Below is a small trained network, with its code and all its weights. Each question gives an input and a class and asks what happens when units are switched off, that is, made to give their printed mean instead of their output.

import numpy as np


def w(rows, s, z=0):
    codes = np.array(rows[::2]) - 128.0
    scale = np.full(codes.shape[1], s)
    scale[-1] = z or s
    return codes * scale


def norm(h):
    return h / np.sqrt((h * h).mean(-1, keepdims=True) + 1e-5)


def f(y):
    return y / 2 * (1 + np.tanh(0.7978845608 * (y + 0.044715 * y**3)))


def log_softmax(a):
    a = a - a.max(-1, keepdims=True)
    return a - np.log(np.exp(a).sum(-1, keepdims=True))


def net(x, mask):
    res = np.array(x, float).reshape(1, 2) / 4 @ E
    u = 0
    for l in range(2):
        y = f(norm(res) @ A[l][:, :-1].T + A[l][:, -1])
        res = res + np.where(mask[u : u + 3], y, B[l][:, -1]) @ B[l][:, :-1]
        u += 3
    return log_softmax(norm(res)[-1] @ U[:, :-1].T + U[:, -1])


A, B = {}, {}
E = w([
[151,250,196,104,137,155,217,135,223,135,154,51],'x0',
[14,174,142,166,127,159,112,161,142,140,118,207],'x1',
],0.013)
A[0] = w([
[170,151,141,139,125,123,164,150,128,131,118,72,121],'L0N1',
[115,254,146,129,131,132,154,130,176,127,126,114,38],'L0N2',
[120,163,131,139,126,135,132,135,134,134,131,113,5],'L0N3',
],0.022,0.0022)
B[0] = w([
[165,146,111,95,160,106,61,60,185,121,118,156,202],'L0N1',
[25,169,180,165,93,165,245,240,3,143,147,110,253],'L0N2',
[122,95,164,48,96,97,212,156,158,135,112,76,155],'L0N3',
],0.011,0.025)
A[1] = w([
[71,170,199,128,93,142,254,217,95,130,131,88,164],'L1N1',
[79,62,101,173,121,135,80,145,118,129,115,190,250],'L1N2',
[187,139,126,130,124,133,142,107,195,124,139,77,145],'L1N3',
],0.022,0.0017)
B[1] = w([
[168,151,22,196,160,235,54,102,144,161,164,62,255],'L1N1',
[53,71,175,160,134,130,159,190,83,108,49,191,191],'L1N2',
[137,247,195,50,151,118,173,151,163,102,83,122,146],'L1N3',
],0.015,0.046)
U = w([
[55,4,162,150,108,85,138,177,36,71,28,200,221],'0',
[100,87,133,126,27,40,140,73,174,138,251,128,4],'1',
[108,179,32,207,119,239,96,119,132,163,214,31,180],'2',
[203,208,172,2,146,63,140,82,171,71,92,85,117],'3',
],0.0078,0.0031)

Each question gives the input, the list of numbers given to net, and the class t.
The units are the neurons (one row each of A and B). Each row of codes is followed by its name. A weight is (code - 128) times the scale printed after its matrix; where a second scale follows, it is the last column's (A, B and U).
mask holds one flag per neuron, layer by layer. A switched-off neuron (its flag False) gives its mean, the last column of its row in B, instead of its output. The means were averaged over made-up inputs and are rounded, as every weight is.
A unit's drop is (log p(t) with every unit on - log p(t) with that unit switched off) / (log p(t) with every unit on - log p(t) with every unit switched off).
The circuit of an input: a set's keep is (log p(t) with only the set's units on - log p(t) with every unit switched off) / (log p(t) with every unit on - log p(t) with every unit switched off). Starting from all 6 units, units are removed one at a time, each time the one whose removal leaves the highest keep (on an exact tie, the one counted first), for as long as the keep stays at least 0.8.
units of the circuit, in order: the units of the circuit, biggest drop first
k most important neurons: the k neurons with the biggest drops, biggest first
top k neurons in layer l: the k neurons of layer l with the biggest drops, biggest first
drop when u is switched off: that unit's drop, to one decimal
input [-3,-6], class 3: top 2 neurons in layer 1 : [L1N1; L1N2]
input [-3,-4], class 0: top 2 neurons in layer 0 : [L0N2; L0N1]
input [-4,-4], class 0: 2 most important neurons : [L0N2; L1N1]
input [-2,-4], class 3: units of the circuit, in order : [L0N2; L1N1; L1N2]
input [-2,-3], class 0: 4 most important neurons : [L0N2; L1N1; L0N1; L0N3]
input [0,-4], class 3: top neuron in layer 0 : [L0N2]
input [1,-2], class 3: 2 most important neurons : [L0N1; L0N2]
input [3,-5], class 3: 4 most important neurons : [L0N1; L0N2; L1N1; L1N3]
input [-1,-3], class 3: 3 most important neurons : [L0N2; L1N1; L1N2]
input [-5,-5], class 0: drop when L1N1 is switched off : 0.8
input [0,-1], class 3: drop when L1N1 is switched off : 0.4
input [1,-6], class 3: drop when L0N2 is switched off : 0.9
